Each row has a hidden trait or not; one of two labels after the row says which. A new part has a new trait and new labels.
| -0.005 |  0.342 |  0.713 |  0.267 | -1.367 | -0.452 | -2.000 | -0.517 |  0.099 |  0.419 |  0.566 | -2.323 |  0.515 | -0.663 |  0.404 | -1.668 |  1.789 |  Y
| -0.019 | -0.220 | -1.148 |  0.258 | -0.463 | -0.042 |  0.007 |  0.600 |  0.204 |  0.053 | -0.381 | -1.955 | -1.801 |  0.058 |  0.025 | -0.165 |  1.770 |  C
| -1.890 |  0.915 |  1.177 |  0.010 | -0.955 | -0.142 | -1.903 | -0.919 |  1.290 |  0.245 |  0.392 | -1.875 |  0.610 | -1.869 |  0.409 |  3.587 |  0.516 |  Y
| -1.812 |  0.414 |  1.048 |  0.548 | -1.035 | -2.105 | -0.789 |  0.180 |  1.213 |  1.704 | -0.177 | -2.277 | -1.542 | -0.818 |  0.198 | -2.386 |  0.396 |  Y
| -0.307 |  0.439 |  0.044 |  0.052 | -1.189 | -1.073 | -2.013 | -1.102 |  0.108 |  1.690 | -0.410 |  0.579 | -0.830 | -1.465 | -0.357 |  2.500 |  0.574 |  Y
| -0.367 |  0.744 |  2.515 | -0.630 |  0.490 | -1.611 |  0.504 |  0.797 |  0.703 |  1.015 | -0.692 | -1.702 | -2.031 | -0.859 |  0.061 | -0.961 |  0.093 |  Y
| -0.203 | -0.334 |  1.197 |  0.256 | -0.181 | -2.050 |  0.211 | -0.259 |  0.069 |  1.575 | -0.181 | -0.232 | -1.675 | -0.541 |  0.044 | -0.896 |  0.977 |  Y
| -1.669 |  0.198 | -0.598 |  0.276 | -0.236 | -0.390 |  0.069 |  0.424 | -0.074 |  1.645 | -0.430 | -2.811 | -1.543 | -0.132 |  0.409 |  5.521 |  0.654 |  C
| -1.820 |  0.443 | -0.378 |  0.020 | -1.200 | -0.455 |  0.353 |  0.065 |  1.187 |  0.176 | -0.385 |  1.466 |  0.872 | -1.360 |  0.723 |  4.049 |  0.105 |  Y
| -0.283 |  0.379 | -0.426 |  0.433 | -0.728 | -0.648 | -2.286 | -0.303 |  1.698 |  0.303 | -0.221 | -2.296 |  0.639 | -0.967 | -0.532 | -2.392 |  1.794 |  Y
| -1.752 |  0.190 | -0.305 |  0.146 | -1.698 | -0.582 | -2.128 | -1.114 | -0.012 |  1.860 |  0.541 | -0.014 | -1.116 | -1.775 |  0.672 | -3.561 |  0.995 |  C
| -2.106 |  0.417 | -1.115 |  0.722 | -1.181 | -2.725 | -0.171 | -1.064 |  1.027 |  0.273 |  0.196 | -0.045 | -1.132 | -1.020 |  0.599 |  4.458 |  2.123 |  C
| -1.131 | -0.256 |  0.739 |  0.431 | -0.737 | -0.574 |  0.139 | -0.550 | -0.084 |  1.565 |  0.162 |  0.230 | -1.606 | -0.773 | -0.792 | -1.366 |  0.698 |  Y
| -0.220 |  0.421 | -0.417 | -0.094 | -0.258 | -1.834 |  0.055 | -0.325 | -0.208 | -0.074 | -0.012 |  0.518 | -1.752 | -0.776 |  0.032 |  4.484 |  1.167 |  Y
| -1.563 | -0.344 |  0.138 |  0.474 | -1.253 | -0.421 | -2.260 | -0.712 |  0.107 |  1.846 |  0.995 | -0.109 |  0.861 | -0.440 |  0.431 | -0.968 |  1.010 |  C
| -1.608 |  0.355 |  0.926 |  0.084 | -1.073 | -2.754 | -0.153 | -0.689 |  1.242 |  0.007 | -0.448 | -2.362 |  0.377 | -0.742 |  0.292 | -1.651 |  0.232 |  C
| -1.344 | -0.445 | -1.213 |  0.208 | -0.344 | -0.183 | -1.720 |  1.034 |  0.038 |  0.364 |  0.093 | -0.437 | -1.995 |  0.728 | -1.089 |  0.328 |  0.274 |  Y
|  0.078 |  0.287 | -1.766 |  0.444 | -1.449 | -0.643 | -0.187 | -0.608 |  1.374 |  0.372 |  0.894 |  0.597 |  0.803 | -0.460 |  0.462 | -1.189 |  1.664 |  Y
| -0.001 | -0.808 | -0.657 |  0.340 | -0.453 | -2.051 | -1.788 | -0.344 |  0.137 |  1.621 | -0.491 | -3.035 |  0.091 | -0.393 |  0.122 | -0.025 |  0.499 |  Y
| -0.169 |  0.076 |  0.407 | -0.090 | -0.265 | -0.320 | -1.645 |  0.492 |  1.200 |  0.129 | -0.870 |  0.478 |  0.173 | -0.158 | -0.815 | -1.787 |  0.005 |  Y
|  0.026 |  0.164 | -0.283 |  0.420 | -0.684 | -2.081 | -0.494 |  0.474 |  1.320 |  0.837 | -0.589 | -2.377 |  0.124 | -0.177 |  0.262 | -0.119 |  1.555 |  C
| -1.501 |  0.020 |  0.503 |  0.327 | -0.138 | -2.304 | -1.892 | -0.161 | -0.224 |  0.355 |  0.350 | -1.248 |  0.179 | -0.334 | -0.816 |  2.129 |  0.174 |  Y
|  0.013 | -0.203 |  0.968 |  0.178 | -0.103 | -1.890 | -1.621 | -0.553 |  0.051 |  1.749 |  0.319 |  0.287 |  0.366 | -1.026 | -0.805 | -2.603 |  0.387 |  C
| -1.229 | -3.353 |  0.429 |  0.064 |  2.900 |  1.179 |  0.505 |  2.597 |  1.535 |  0.770 | -2.109 | -1.931 | -1.860 |  4.211 | -1.461 |  9.523 | -0.857 |  C
| -0.028 |  0.041 | -1.153 |  0.491 | -1.615 | -0.681 | -1.980 | -0.896 |  0.216 |  0.485 |  1.194 | -0.140 |  0.746 | -1.073 |  0.618 | -1.054 |  1.034 |  Y
| -0.129 |  1.258 |  0.186 |  0.282 | -1.491 | -2.659 | -1.634 | -0.278 |  1.096 |  2.034 |  0.554 | -1.516 |  0.758 | -1.973 |  0.859 | -4.339 |  1.407 |  Y
| -1.801 |  0.779 |  1.107 | -0.031 | -1.112 | -0.667 | -0.064 |  0.656 |  0.338 |  1.437 |  0.753 | -2.272 |  0.780 | -1.492 | -0.461 | -2.657 |  1.656 |  C
| -0.384 | -0.188 | -0.689 |  0.714 | -0.529 | -0.398 |  0.081 |  0.356 |  1.498 |  0.106 |  0.673 | -3.121 |  0.433 | -0.063 |  0.175 |  6.093 |  1.470 |  Y
